Below is a small trained network, with its code and all its weights. Each question gives an input and a target symbol and asks what happens when units are switched off, that is, made to give their printed mean instead of their output.

import numpy as np


def w(rows, s, z=0):
    codes = np.array(rows[::2]) - 128.0
    scale = np.full(codes.shape[1], s)
    scale[-1] = z or s
    return codes * scale


def f(y):
    return y / 2 * (1 + np.tanh(0.7978845608 * (y + 0.044715 * y**3)))


def softmax(a):
    e = np.exp(a - a.max(-1, keepdims=True))
    return e / e.sum(-1, keepdims=True)


def log_softmax(a):
    a = a - a.max(-1, keepdims=True)
    return a - np.log(np.exp(a).sum(-1, keepdims=True))


def net(x, mask):
    ids = ['αβγεζημξπσψ'.index(c) for c in x.split()]
    T = len(ids)
    res = E[ids] + P[:T]
    u = 0
    for l in range(2):
        q, k, v = (res @ M[l].T for M in (Q, K, V))
        z = softmax(np.where(np.tri(T) > 0, q @ k.T / 4**0.5, -1e9)) @ v
        res = res + np.where(mask[u], z, O[l][:, -1]) @ O[l][:, :-1]
        u += 1
        y = f(res @ A[l][:, :-1].T + A[l][:, -1])
        res = res + np.where(mask[u : u + 24], y, B[l][:, -1]) @ B[l][:, :-1]
        u += 24
    return log_softmax(res[-1] @ U[:, :-1].T + U[:, -1])


Q, K, V, O, A, B = {}, {}, {}, {}, {}, {}
E = w([
[89,109,210,125,121,104,80],'α',
[151,145,152,138,43,160,110],'β',
[178,143,146,123,178,232,123],'γ',
[93,131,52,158,152,131,136],'ε',
[129,209,149,96,202,106,187],'ζ',
[108,120,181,69,90,35,139],'η',
[174,177,139,157,61,122,125],'μ',
[98,242,95,116,76,92,111],'ξ',
[176,152,100,5,173,100,65],'π',
[133,112,142,118,33,201,104],'σ',
[163,150,86,230,125,108,149],'ψ',
],0.025)
P = w([
[68,82,166,181,131,220,254],'0',
[67,105,149,174,135,208,212],'1',
[85,118,145,159,148,194,193],'2',
[97,129,139,155,154,177,174],'3',
[104,139,135,150,152,158,159],'4',
[112,150,128,145,155,140,144],'5',
[119,160,124,142,154,123,135],'6',
[119,167,118,143,149,105,120],'7',
[132,176,116,140,147,90,114],'8',
[135,185,115,135,142,71,103],'9',
[145,194,110,142,137,57,94],'10',
[149,204,110,138,135,44,89],'11',
[148,211,114,134,137,30,82],'12',
],0.0096)
Q[0] = w([
[152,153,198,76,214,48,203],'L0H0',
[173,91,114,135,37,193,40],'L0H0',
[96,185,180,124,134,33,180],'L0H0',
[241,1,129,186,181,83,136],'L0H0',
],0.0066)
K[0] = w([
[192,185,113,125,157,79,128],'L0H0',
[98,155,163,87,102,240,145],'L0H0',
[150,171,142,199,94,41,94],'L0H0',
[151,102,67,172,140,182,255],'L0H0',
],0.0085)
V[0] = w([
[180,119,149,65,131,132,120],'L0H0',
[254,94,160,152,140,131,122],'L0H0',
[146,149,60,100,51,51,162],'L0H0',
[80,187,191,115,168,230,124],'L0H0',
],0.006)
O[0] = w([
[75,174,150,138,121,136,229,112],'L0H0',
[96,224,81,57,146,174,36,79],'L0H0',
[254,152,126,142,199,166,214,99],'L0H0',
[156,160,86,181,114,89,246,253],'L0H0',
],0.0079,0.0046)
A[0] = w([
[107,161,89,60,120,105,29,3],'L0N0',
[52,47,119,76,58,132,134,65],'L0N1',
[151,191,136,30,196,196,129,141],'L0N2',
[148,189,2,124,160,122,116,202],'L0N3',
[4,54,169,173,221,100,105,112],'L0N4',
[138,94,176,157,76,170,14,150],'L0N5',
[106,174,136,186,149,186,114,144],'L0N6',
[157,133,67,124,120,70,12,121],'L0N7',
[143,168,85,97,109,104,122,122],'L0N8',
[16,86,126,68,174,147,192,105],'L0N9',
[111,67,45,140,112,207,149,147],'L0N10',
[126,132,126,132,119,42,129,122],'L0N11',
[126,142,162,155,183,189,145,84],'L0N12',
[90,81,207,144,118,68,178,142],'L0N13',
[96,135,125,102,83,129,241,111],'L0N14',
[205,212,96,238,133,216,107,171],'L0N15',
[158,121,11,115,145,57,149,155],'L0N16',
[187,93,136,37,150,163,141,157],'L0N17',
[152,35,252,164,201,231,120,157],'L0N18',
[113,198,93,117,18,164,128,186],'L0N19',
[132,154,226,84,117,94,203,139],'L0N20',
[125,169,173,130,163,106,122,101],'L0N21',
[87,164,160,210,168,92,172,126],'L0N22',
[135,115,91,111,187,252,151,156],'L0N23',
],0.0089,0.0048)
B[0] = w([
[135,139,126,179,85,126,118,137],'L0N0',
[89,58,86,75,102,148,135,146],'L0N1',
[168,95,124,128,91,111,111,185],'L0N2',
[117,129,109,143,132,105,46,221],'L0N3',
[66,161,105,156,138,194,100,168],'L0N4',
[132,191,79,107,131,208,169,164],'L0N5',
[142,98,113,133,116,89,132,170],'L0N6',
[163,135,138,96,132,172,96,156],'L0N7',
[137,133,122,143,128,164,94,158],'L0N8',
[122,78,85,119,155,156,92,151],'L0N9',
[58,142,23,119,97,134,173,157],'L0N10',
[85,162,121,163,193,97,81,164],'L0N11',
[38,61,145,89,70,79,147,142],'L0N12',
[103,180,104,120,108,87,116,181],'L0N13',
[208,118,74,131,70,129,170,179],'L0N14',
[83,68,192,151,165,86,117,254],'L0N15',
[73,199,68,144,158,135,91,182],'L0N16',
[153,106,122,189,54,123,157,146],'L0N17',
[1,95,92,167,106,136,249,164],'L0N18',
[175,54,195,167,122,195,159,224],'L0N19',
[138,129,136,95,96,130,44,201],'L0N20',
[131,174,178,73,111,86,88,152],'L0N21',
[78,127,140,113,121,61,132,200],'L0N22',
[88,64,86,199,125,101,116,165],'L0N23',
],0.0069,0.011)
Q[1] = w([
[80,125,239,193,209,236,178],'L1H0',
[148,119,73,126,159,186,182],'L1H0',
[110,3,51,111,216,164,94],'L1H0',
[46,232,130,106,116,144,125],'L1H0',
],0.0057)
K[1] = w([
[78,86,194,95,50,176,202],'L1H0',
[141,116,3,35,131,165,146],'L1H0',
[90,34,72,193,167,82,115],'L1H0',
[69,254,75,123,140,163,162],'L1H0',
],0.0069)
V[1] = w([
[218,227,150,234,175,2,217],'L1H0',
[25,182,245,198,137,96,3],'L1H0',
[252,221,186,115,161,193,82],'L1H0',
[163,46,105,242,73,154,106],'L1H0',
],0.0047)
O[1] = w([
[97,121,139,116,69,255,122,105],'L1H0',
[159,77,137,143,70,197,225,189],'L1H0',
[37,87,43,189,139,90,134,9],'L1H0',
[162,162,99,202,65,220,18,196],'L1H0',
],0.0072,0.012)
A[1] = w([
[23,92,65,131,131,116,160,125],'L1N0',
[83,216,93,143,125,150,110,65],'L1N1',
[68,157,104,184,128,112,87,57],'L1N2',
[229,185,132,64,59,170,144,45],'L1N3',
[115,177,120,172,115,31,125,202],'L1N4',
[110,169,48,196,92,133,110,152],'L1N5',
[59,196,183,174,79,137,159,3],'L1N6',
[81,116,103,130,148,128,235,144],'L1N7',
[84,160,2,152,143,104,147,124],'L1N8',
[113,97,183,77,93,74,133,102],'L1N9',
[136,188,62,22,207,129,76,90],'L1N10',
[118,126,111,58,168,132,22,53],'L1N11',
[97,119,136,139,96,182,126,66],'L1N12',
[123,113,126,193,168,124,134,238],'L1N13',
[109,72,131,172,97,143,183,100],'L1N14',
[147,197,171,184,137,30,113,169],'L1N15',
[84,135,192,153,108,237,169,96],'L1N16',
[95,91,117,121,93,155,130,191],'L1N17',
[19,77,68,103,63,195,154,144],'L1N18',
[138,144,143,112,125,148,48,143],'L1N19',
[149,147,140,95,178,20,129,76],'L1N20',
[153,39,72,107,146,78,135,94],'L1N21',
[27,84,149,147,85,56,114,76],'L1N22',
[141,47,150,120,109,164,121,229],'L1N23',
],0.0099,0.0051)
B[1] = w([
[199,172,229,163,195,127,37,146],'L1N0',
[76,72,206,58,184,85,113,154],'L1N1',
[87,123,171,107,177,122,166,162],'L1N2',
[81,76,122,189,141,93,167,193],'L1N3',
[105,102,62,136,124,130,144,193],'L1N4',
[160,106,203,90,137,154,160,236],'L1N5',
[86,94,141,74,179,134,86,203],'L1N6',
[138,172,152,210,89,172,95,158],'L1N7',
[177,110,123,89,126,223,153,164],'L1N8',
[173,121,170,124,80,156,108,180],'L1N9',
[81,139,100,192,96,103,125,163],'L1N10',
[115,148,91,146,111,142,147,153],'L1N11',
[113,139,111,128,158,74,116,173],'L1N12',
[176,139,111,121,33,98,177,182],'L1N13',
[103,120,95,135,117,117,117,178],'L1N14',
[82,75,32,164,127,149,186,206],'L1N15',
[149,123,78,107,128,88,102,247],'L1N16',
[136,173,134,143,134,110,145,169],'L1N17',
[99,113,127,150,245,99,206,176],'L1N18',
[129,171,172,97,146,106,94,200],'L1N19',
[135,189,118,2,145,107,114,155],'L1N20',
[127,73,102,62,159,151,123,132],'L1N21',
[102,33,103,129,124,147,93,167],'L1N22',
[87,161,153,147,139,126,149,208],'L1N23',
],0.0073,0.012)
U = w([
[72,90,161,134,212,73,61,74],'α',
[103,118,152,116,132,153,109,9],'β',
[107,120,134,86,112,164,107,146],'γ',
[180,73,169,91,195,151,141,134],'ε',
[160,49,180,67,122,124,114,46],'ζ',
[157,184,213,114,78,173,30,207],'η',
[136,127,153,95,145,104,113,111],'μ',
[106,44,105,212,119,134,224,204],'ξ',
[97,105,152,116,126,164,107,1],'π',
[115,74,80,113,163,139,53,148],'σ',
[94,254,148,106,139,104,149,179],'ψ',
],0.0081,0.0041)

Each question gives the input, a string of symbols that net reads in full, and the target symbol t.
The units are the heads (4 rows each of Q, K, V and O) and the neurons (one row each of A and B). Each row of codes is followed by its name. A weight is (code - 128) times the scale printed after its matrix; where a second scale follows, it is the last column's (O, A, B and U).
mask holds one flag per unit, layer by layer, with each layer's heads first. A switched-off unit (its flag False) gives its mean, the last column of its rows in O or B, instead of its output. The means were averaged over made-up inputs and are rounded, as every weight is.
A unit's drop is (log p(t) with every unit on - log p(t) with that unit switched off) / (log p(t) with every unit on - log p(t) with every unit switched off).
The circuit of an input: a set's keep is (log p(t) with only the set's units on - log p(t) with every unit switched off) / (log p(t) with every unit on - log p(t) with every unit switched off). Starting from the 12 units with the biggest drops (on a tie, the unit counted first), units are removed one at a time, each time the one whose removal leaves the highest keep (on an exact tie, the one counted first), for as long as the keep stays at least 0.8.
circuit, biggest first: the units of the circuit, biggest drop first
unit that matters most: the unit with the biggest drop
top k neurons: the k neurons with the biggest drops, biggest first
k most important neurons of layer l: the k neurons of layer l with the biggest drops, biggest first
input η β γ α α ψ ε ζ σ γ μ, target ξ: unit that matters most => L1N15
input α ε α η, target ζ: top 2 neurons => [L1N9 L0N20]
input α η α α ξ ξ ξ η η α, target ξ: circuit, biggest first => [L0H0 L0N18]
input σ ε σ, target η: circuit, biggest first => [L1H0 L1N15]
input β μ α, target α: circuit, biggest first => [L1N6 L1N0 L0N18]
input γ μ γ ψ μ, target η: circuit, biggest first => [L1H0 L1N15 L0N18]
input ξ γ α σ β α ψ ψ σ η, target η: circuit, biggest first => [L1H0 L0N20]
input ξ ψ μ ζ ε π μ β ζ σ ε η η, target ζ: circuit, biggest first => [L1N9 L1N22]
input ε γ ε ψ ψ ψ σ σ σ μ, target ξ: 4 most important neurons of layer 1 => [L1N15 L1N4 L1N13 L1N6]
input ε ψ η η, target η: 2 most important neurons of layer 1 => [L1N9 L1N18]
input π ξ σ ξ ψ π ζ σ ψ ξ α β ξ, target α: 2 most important neurons of layer 1 => [L1N1 L1N6]
input β ε β, target η: 2 most important neurons of layer 1 => [L1N15 L1N18]
input σ γ γ, target η: top 3 neurons => [L0N23 L0N12 L1N15]
input η ψ π ε γ ξ π ξ ψ η β, target ξ: circuit, biggest first => [L1N3]
input π γ ε α ζ η σ γ ξ ξ α ζ, target ξ: top 2 neurons => [L1N15 L0N17]
input ξ ψ ψ π ψ σ μ ζ ζ μ π ψ π, target η: top 3 neurons => [L0N2 L0N3 L0N17]
input ξ ζ η μ ψ α π, target η: 2 most important neurons of layer 0 => [L0N14 L0N2]
input σ ζ α σ σ, target η: top 2 neurons => [L0N19 L1N19]
input η ε ζ, target ζ: top 2 neurons => [L0N12 L0N20]
input ζ γ ψ α α ξ, target ξ: top neuron => [L0N19]
input α π α ε, target ε: top 2 neurons => [L1N8 L1N5]
input ζ ξ σ ζ β ε μ σ σ ξ β η, target ξ: 2 most important neurons of layer 1 => [L1N3 L1N15]
input ζ σ π ψ ζ, target η: 2 most important neurons of layer 0 => [L0N21 L0N10]
input σ ε β π, target σ: top 2 neurons => [L0N2 L0N19]
input α μ β η α ζ, target ζ: 2 most important neurons of layer 1 => [L1N9 L1N20]
input ε ψ ξ η η β β γ ψ σ ψ, target η: top 2 neurons => [L0N15 L0N7]
input α ψ α η η μ α ξ σ π σ γ, target ξ: unit that matters most => L0N18
input γ ε ψ σ π π β, target ξ: top 2 neurons => [L1N15 L0N1]
input ε ξ α β α π η γ, target ξ: top 2 neurons => [L0N15 L0N18]
